-133 -163 -187 -17 -121 -28 -116 -265 -419 85 -134 77 165 -35 -463 -17
-54 -116 -83 -10 -57 8 -52 -78 -271 24 -57 52 51 20 -176 46
65 337 348 16 -88 -191 -77 -31 577 -61 -58 -343 -148 -222 169 -265
56 215 199 10 -71 -91 -61 8 382 -51 -35 -177 -134 -159 159 -213
-191 -196 -262 -23 -370 -66 -333 -411 -500 165 -373 47 276 -131 -691 -131
-11 -69 -38 -6 -21 1 -20 -14 -147 -5 -25 17 -11 10 -34 19
-30 -94 -56 -8 -35 6 -35 -39 -210 7 -41 34 15 17 -105 37
39 49 39 10 -28 -35 -24 30 114 -34 -5 -32 -85 -57 105 -103
-144 -178 -189 -19 -134 -31 -122 -282 -439 88 -146 73 178 -39 -486 -26
31 26 16 3 -24 -30 -18 29 61 -31 -8 -16 -74 -41 88 -82
-106 -152 -145 -13 -84 -7 -77 -194 -371 61 -86 78 125 -7 -365 19
-66 -127 -97 -12 -64 4 -58 -100 -301 28 -62 62 59 13 -212 43
-48 -112 -75 -8 -50 6 -49 -70 -256 19 -55 49 38 15 -161 52
66 359 353 17 -93 -206 -80 -40 620 -60 -62 -366 -156 -232 165 -273
Counting starts at 0.
The entry in the bottom-right corner -> -273
The entry just right of -144 is -178
Give the entry in row 1 and column 2.
Answer: -83
Give the entry at row 0, column 0.
Answer: -133
The entry in row 2 and column 0 is 65
Give the top entry of the column that holds the smallest entry.
Answer: -463
Give the entry just left of the largest entry.
Answer: -40
The entry directly below -6 is -8
Give the entry directly above -282.
Answer: 30
The bottom entry of the column that holds the largest entry: 620
Give the entry just right of -75.
Answer: -8
Give the minimum.
Answer: -691
The entry in row 1 and column 0: -54
The entry directly above -25 is -373
Give the entry directly below the smallest entry.
Answer: -34
Give the entry in the top-right corner.
Answer: -17
The bottom entry of the column that holds the smallest entry is 165
Give the entry in row 0 and column 2.
Answer: -187
The entry at row 0, column 1: -163
The entry just right of 73: 178
The entry directly above 43 is 19
The entry directly below -38 -> -56
The entry directly below 78 is 62
The entry in row 2 and column 2 is 348
Give the top entry of the column that holds the largest entry.
Answer: -419
Give the entry just right of 13.
Answer: -212
Give the entry directly below 337.
Answer: 215
The bottom-left entry is 66
The entry directly above -19 -> 10

array([[134, 138, 123, 202, 161, 158,  81,  90, 129, 180],
       [193, 180, 189, 178, 139, 203, 139, 160, 135, 205],
       [ 18,  32,  34, 156,  86, 184, 111,  92,  66, 196],
       [122, 134, 117, 200, 160, 157,  80,  85, 122, 181],
       [138, 138,  99, 238, 204, 130,  49,  52, 155, 164]])
Counting starts at 0.
Give the top-left entry.
Answer: 134
Give the entry directly above 181.
Answer: 196
The bottom entry of the column that holds the smallest entry is 138
Give the entry at row 0, column 1.
Answer: 138
Give the minimum.
Answer: 18
The entry at row 0, column 2 is 123
Give the entry just left of the largest entry.
Answer: 99
Give the entry just right of 204.
Answer: 130
Give the entry in row 2 and column 2.
Answer: 34
The entry at row 1, column 2: 189
Give the top entry of the column that holds the largest entry.
Answer: 202
Give the entry in the bottom-right corner.
Answer: 164
Give the top-right entry.
Answer: 180
Give the entry at row 1, column 0.
Answer: 193
The entry just right of 184: 111
Give the entry just left of 99.
Answer: 138
Give the entry just left of 155.
Answer: 52
The entry directly above the largest entry -> 200
Give the entry at row 2, column 1.
Answer: 32
Give the entry just left of 164.
Answer: 155
Give the entry just left of 181.
Answer: 122

58	297	143	219	13	81	61	426	41	69
101	28	60	56	15	108	29	205	75	44
90	104	61	35	20	197	49	197	115	86
80	260	95	204	11	211	20	175	75	36
115	65	68	60	20	100	23	214	82	47
193	30	17	14	38	53	9	372	105	15
33	70	55	26	7	347	92	134	160	133
51	92	47	44	18	90	93	607	63	34
54	126	66	45	12	107	41	233	58	53
37	302	152	84	3	200	46	100	74	111
Counting starts at 0.
The bottom-left entry is 37
The entry at row 1, column 0 is 101
The entry at row 2, column 0: 90
Give the largest entry.
Answer: 607
The top entry of the column that holds the smallest entry is 13
Give the entry directly above 205.
Answer: 426
Give the entry in row 2 and column 2.
Answer: 61
The entry in the bottom-right corner: 111
Give the entry at row 0, column 0.
Answer: 58
The entry in row 2 and column 1: 104
Give the entry just left of 66.
Answer: 126
The entry directly below 66: 152
Give the entry just left of 160.
Answer: 134
Give the entry in the top-right corner.
Answer: 69
The entry at row 0, column 2: 143
The minimum is 3
Give the entry in row 0 and column 1.
Answer: 297
Give the entry just right of the largest entry.
Answer: 63
The entry just left of 111 -> 74
The entry directly above the smallest entry -> 12
Give the entry in row 1 and column 2.
Answer: 60
The entry just right of the smallest entry is 200
Give the entry directly below 193.
Answer: 33
The entry directly below 607: 233
Give the entry just right of 347.
Answer: 92
